[[135 120 108 132 130 101]
 [139 136 133 131 132 121]
 [134 134 130 118 133 126]] >> 134

[[118 130 100 114]
 [101 134 129 113]
 [134 133 128 128]] >> 134

[[141 128 131 112]
 [142 121 129 125]
 [141 130 136 105]] >> 141

[[131 125 128 132 127 127]
 [154 116 140 106 110 138]
 [138 117 124 139 124 126]] >> 138

[[145 120 133 118 118 132]
 [143 120 132 122 119 130]
 [103 141 120 143 143 123]] >> 103

[[126 135 128 123 126 128 119]
 [121 140 139 158 147 138 135]
 [119 131 131 155 147 136 142]] >> 119
---
[149 105 123 136 150 108 125] ==> 136
[118 127 130 126 126 121 107] ==> 126
[101 144 133 120 116 157 154] ==> 120
[101 132 104 142 147 110 122] ==> 142
[130 141 131 151 132 132 128] ==> 151
[149 148 110 152 132 107 130] ==> 152
[101 102 123 125 123 152 134] ==> 125
[134 136 144 140 105 136 128] ==> 140
[111 151 101 108 149 107 109] ==> 108
[127 154 125 155 117 119 126] ==> 155
---
[[108 133 109 122 150 114]
 [146 123 145 132 109 141]
 [107 133 108 124 152 113]] yields 109

[[124 126 131 111 128 121]
 [124 128 150 144 125 124]] yields 128

[[113 125 140 109 129 122]
 [112 140 127 105 155 104]] yields 129

[[141 113 145 110 109]
 [132 109 147 110 105]
 [103 121 109 108 147]] yields 110

[[154 141 138 114 107 127]
 [132 109 134 142 151 146]] yields 107

[[120 158 141 126 108 133]
 [118 102 134 127 152 131]] yields 108
---
[[146 142 131 113 132]
 [101 126 138 130 157]] --> 157, 101

[151 111 117 133 122 109] --> 151, 109

[154 100 103 149 109  98] --> 154, 98

[[128 112 127 123 148]
 [150 109 148 102 139]] --> 150, 102

[105 127 130 106 113 134] --> 134, 105

[140 105 143 106 110 119] --> 143, 105

[125 124 127 158] --> 158, 124
---
[[117 114 100 121]
 [110 119  99 130]
 [105 134 111 149]] --> 111

[[137 152 144 132 121 120]
 [129 117 131 124 139 126]
 [122 117 120 130 131 133]] --> 131

[[118 128 128 117 122 127]
 [133 107 124 125 128 122]
 [115 111 123 137 131 128]] --> 131

[[101 137 144 145]
 [142 109 142 141]
 [135 126 118 115]] --> 118

[[143 150 133 123 140]
 [136 134 149 149 148]
 [141 108 101 141 110]] --> 141

[[147 126 114 107 111 108 121]
 [147 145 117 115 124 123 123]
 [129 152 120 121 142 129 133]] --> 129

[[121 109 127 126 119]
 [118 102 115 139 124]
 [136 139 106 133 146]] --> 133

[[127 132 155 124 127 129]
 [123 138 123 129 133 132]
 [131 127 127 114 133 142]] --> 133

[[128 109 112 119 112 110 146]
 [129 115 106 116 108 128 135]
 [137 105 113 127 115 108 143]] --> 108
---
[149 141  99 103 104 100]	149, 100

[131 125 156 113 133]	131, 133

[[102 139 107 125 144 109]
 [132 130 147 119 110 116]]	102, 116

[[132 139 140 154 129]
 [132 143 140 149 129]]	132, 129

[126 100 120 121 121 122]	126, 122

[[148 127 131 133 146]
 [110 118 132 121 107]
 [103 144 144 124 120]]	148, 120

[[106 114 129 108 111 139]
 [125 122 122 109 116 139]]	106, 139

[ 99 153 141 130]	99, 130

[[155 155 141 129]
 [118 123 139 144]]	155, 144
---
[[120 117 134 131 145 120]
 [122 153 140 129 130 120]
 [115 135 121 148 137 137]] 117

[101 108 138 105 142 148] 105

[[132 141 136 119 152 130]
 [148 128 117 131 123 149]
 [148 128 120 132 120 149]] 119

[[152 117 125 133 144 121]
 [150 120 114 133 138 127]
 [125 124 148 132 133 121]] 117

[134 112 137 124 107 152] 112

[127 136 112 117 151 126 129] 117
---
array([[129, 121, 151, 123],
       [128, 118, 143, 121],
       [135, 119, 127, 127]]) >> 143

array([[129, 150, 116, 135, 136, 128],
       [103, 126, 142, 127, 125, 130],
       [122, 116, 143, 125, 132, 145]]) >> 125

array([[116, 141, 116, 120, 135],
       [104, 145, 106, 130, 111],
       [152,  99, 145, 142, 121]]) >> 130

array([[151, 114, 111, 106, 103],
       [106, 155, 154, 127, 142],
       [103, 155, 155, 138, 149]]) >> 127

array([[139, 134, 114, 125, 111],
       [140, 142, 117, 111, 108],
       [140, 145, 121, 105, 131]]) >> 111

array([[118, 112, 143, 124, 119, 116, 102],
       [113, 129, 137, 102, 137, 135, 112],
       [158, 148, 102, 112, 151, 114, 148]]) >> 135
---
[[113 104 155 103 131]
 [132 108 135 135 101]
 [144 122 145 119 108]] gives 144

[[141 115 129 137 119 128]
 [144 118 143 136 127 117]
 [143 147 143 110 141 106]] gives 143

[[124 118 117 136 123 134 132]
 [156 133 122 129 137 118 118]
 [132 139 140 127 130 126 128]] gives 132

[[128 151 131 153 139 128 128]
 [128 138 128 127 128 132 153]
 [141 135 151 130 128 128 128]] gives 141

[[151 133 122 110 124]
 [151 134 124 110 127]
 [150 132 121 110 122]] gives 150

[[138 147 150 157 123]
 [133 122 102 112 145]
 [123 112 101 103 123]] gives 123

[[129 135 101 119]
 [143 119 107 125]
 [125 116 127 133]] gives 125
---
[128, 111, 133, 147, 154]	147
[133, 154, 130, 127, 135, 137]	135
[150, 117, 139, 157, 130, 136]	130
[114, 137, 139, 149, 99, 101]	99
[140, 114, 137, 100, 100, 132, 117]	132
[106, 157, 144, 141]	144
[104, 142, 129, 151, 128]	151
---
{"in": [101, 120, 107, 103], "out": 103}
{"in": [136, 125, 116, 119, 122, 154], "out": 154}
{"in": [127, 121, 110, 120, 150, 122, 125], "out": 125}
{"in": [105, 103, 138, 149, 140, 117, 126], "out": 126}
{"in": [151, 125, 110, 140], "out": 140}
{"in": [101, 114, 148, 122, 125, 123], "out": 123}
{"in": [119, 119, 134, 153], "out": 153}
{"in": [152, 137, 140, 148, 136], "out": 136}
{"in": [134, 140, 157, 115, 116, 131], "out": 131}
---
Input: [102 136 116 134 152 126 130]
Output: 102

Input:
[[141 119 110 103]
 [107 130 141 118]
 [148 112 102 105]]
Output: 141

Input:
[[129 132 125 141 105 141 114]
 [130 132 125 141 106 141 114]
 [135 128 121 141 110 129 121]]
Output: 129

Input: [154 147 145 127 120 125 158]
Output: 154

Input:
[[113 132 123 111 128 120 124]
 [119 137 122 105 119 108 140]]
Output: 113

Input: [128 148 132 135 120 154 102]
Output: 128

Input: [142 110 126 123 146 149]
Output: 142

Input:
[[129 153 143 127]
 [131 140 130 137]
 [129 126 115 118]]
Output: 129

Input: [103 108 143 117]
Output: 103

Input: [120 145 120 104 135 144]
Output: 120
---
[125 132 106 151] ⇒ 151

[128 108 154 125 126] ⇒ 125

[[129 139 121 116 103 145 121]
 [148 128 144 144 135 135 155]
 [145 124 149 145 123 146 149]] ⇒ 116

[136 126 132 150 128] ⇒ 150

[110 101 110 146] ⇒ 146

[[118 119 129 126 118  99]
 [129 129 128 122 130 132]] ⇒ 126
---
[133 127 105 123 137 126] >> 123

[[129 137 109 128 117 146 135]
 [132 128 122 137 147 123 139]
 [132 120 108 145 118 155 155]] >> 128

[[114 127 136 113 117]
 [118 108 124 102 129]
 [123 107 121 103 133]] >> 113

[123 145 125 106 130 128 143] >> 106

[[134 128 123 119 123 101]
 [135 139 132 129 127 122]
 [125 111 115 120 134 124]] >> 119

[128 148 106 145 122 144] >> 145

[115 112 125 103] >> 103
